Below are the code and all the weights of a small trained network. Each question names an input and a class and asks about switching units off, where a switched-off unit gives its printed mean instead of its output.

import numpy as np


def w(rows, s, z=0):
    codes = np.array(rows[::2]) - 128.0
    scale = np.full(codes.shape[1], s)
    scale[-1] = z or s
    return codes * scale


def f(y):
    return np.maximum(y, 0)


def log_softmax(a):
    a = a - a.max(-1, keepdims=True)
    return a - np.log(np.exp(a).sum(-1, keepdims=True))


def net(x, mask):
    res = np.array(x, float).reshape(1, 5) / 4 @ E
    y = f(res @ A[0][:, :-1].T + A[0][:, -1])
    res = res + np.where(mask, y, B[0][:, -1]) @ B[0][:, :-1]
    return log_softmax(res[-1] @ U[:, :-1].T + U[:, -1])


A, B = {}, {}
E = w([
[88,187,222,184,63,99,25,42,95],'x0',
[128,113,176,2,12,74,174,119,221],'x1',
[28,132,65,174,24,224,145,220,120],'x2',
[10,174,97,122,178,39,2,188,211],'x3',
[111,255,11,216,111,227,187,1,225],'x4',
],0.0052)
A[0] = w([
[250,42,162,128,206,119,197,134,14,193],'N0',
[14,145,21,198,102,179,110,190,165,242],'N1',
[135,69,230,6,80,13,117,149,140,235],'N2',
[83,151,164,97,133,22,36,88,186,185],'N3',
[222,54,160,219,200,214,105,133,25,200],'N4',
[214,65,182,230,206,181,97,119,21,198],'N5',
[232,65,213,19,201,16,125,106,115,254],'N6',
[168,89,159,119,31,211,210,126,107,211],'N7',
[55,95,235,16,82,31,27,137,123,175],'N8',
[107,221,41,249,151,195,97,58,149,199],'N9',
[72,227,69,171,192,73,79,70,198,173],'N10',
[63,191,22,185,248,119,91,148,204,248],'N11',
[63,28,47,43,191,94,129,249,136,205],'N12',
[138,159,136,134,29,228,208,103,97,220],'N13',
[47,114,228,182,42,181,56,146,36,228],'N14',
[194,130,75,52,29,214,255,94,204,175],'N15',
],0.0054,0.0043)
B[0] = w([
[187,139,76,41,225,42,242,128,66,221],'N0',
[9,110,84,194,143,247,75,187,100,216],'N1',
[243,28,166,37,49,58,57,188,214,253],'N2',
[196,156,241,167,100,150,24,92,173,204],'N3',
[86,193,101,113,210,26,217,91,20,203],'N4',
[103,210,135,114,199,19,186,78,21,202],'N5',
[254,41,210,43,211,32,140,63,180,254],'N6',
[99,94,25,161,46,87,218,82,164,209],'N7',
[173,89,223,133,33,21,25,227,170,238],'N8',
[40,248,167,231,188,222,80,26,130,225],'N9',
[185,217,223,193,214,224,30,62,187,194],'N10',
[124,142,177,143,249,252,81,135,131,216],'N11',
[119,29,100,100,203,159,75,236,83,211],'N12',
[49,139,33,169,28,140,217,56,199,215],'N13',
[48,183,119,185,48,20,72,204,58,210],'N14',
[144,48,28,109,36,237,254,41,247,227],'N15',
],0.0054,0.0093)
U = w([
[53,100,166,158,9,50,50,239,93,151],'0',
[25,213,80,205,78,53,139,52,28,36],'1',
[228,84,245,85,93,56,32,98,202,6],'2',
[227,27,78,35,76,150,222,82,222,150],'3',
[187,143,120,58,250,35,228,96,23,235],'4',
[47,119,32,189,20,216,246,49,206,155],'5',
[47,19,55,113,200,230,88,236,94,226],'6',
[73,239,181,220,218,254,43,46,168,53],'7',
],0.0055,0.0021)

Each question gives the input, the list of numbers given to net, and the class t.
The units are the neurons (one row each of A and B). Each row of codes is followed by its name. A weight is (code - 128) times the scale printed after its matrix; where a second scale follows, it is the last column's (A, B and U).
mask holds one flag per neuron, in row order. A switched-off neuron (its flag False) gives its mean, the last column of its row in B, instead of its output. The means were averaged over made-up inputs and are rounded, as every weight is.
A unit's drop is (log p(t) with every unit on - log p(t) with that unit switched off) / (log p(t) with every unit on - log p(t) with every unit switched off).
The circuit of an input: a set's keep is (log p(t) with only the set's units on - log p(t) with every unit switched off) / (log p(t) with every unit on - log p(t) with every unit switched off). Starting from the 12 units with the biggest drops (on a tie, the unit counted first), units are removed one at a time, each time the one whose removal leaves the highest keep (on an exact tie, the one counted first), for as long as the keep stays at least 0.8.
units of the circuit, in order: the units of the circuit, biggest drop first
top k neurons: the k neurons with the biggest drops, biggest first
drop of u: that unit's drop, to one decimal
input [5,-8,5,-7,7], class 1: units of the circuit, in order -> N4
input [-2,1,5,-8,-3], class 5: units of the circuit, in order -> N13, N6
input [-6,-1,0,0,4], class 5: units of the circuit, in order -> N15, N6
input [3,1,-4,-2,3], class 7: units of the circuit, in order -> N2, N0
input [8,7,1,-7,-2], class 3: units of the circuit, in order -> N7, N15
input [2,0,1,-4,-8], class 4: top 4 neurons -> N0, N4, N5, N3
input [8,-5,5,-6,4], class 1: units of the circuit, in order -> N14, N4
input [-1,-3,4,4,-2], class 6: units of the circuit, in order -> N12, N1
input [6,-1,4,0,0], class 1: units of the circuit, in order -> N14, N2
input [8,3,8,6,1], class 7: drop of N8 -> -0.1
input [-3,2,-3,-4,4], class 5: drop of N2 -> 0.4
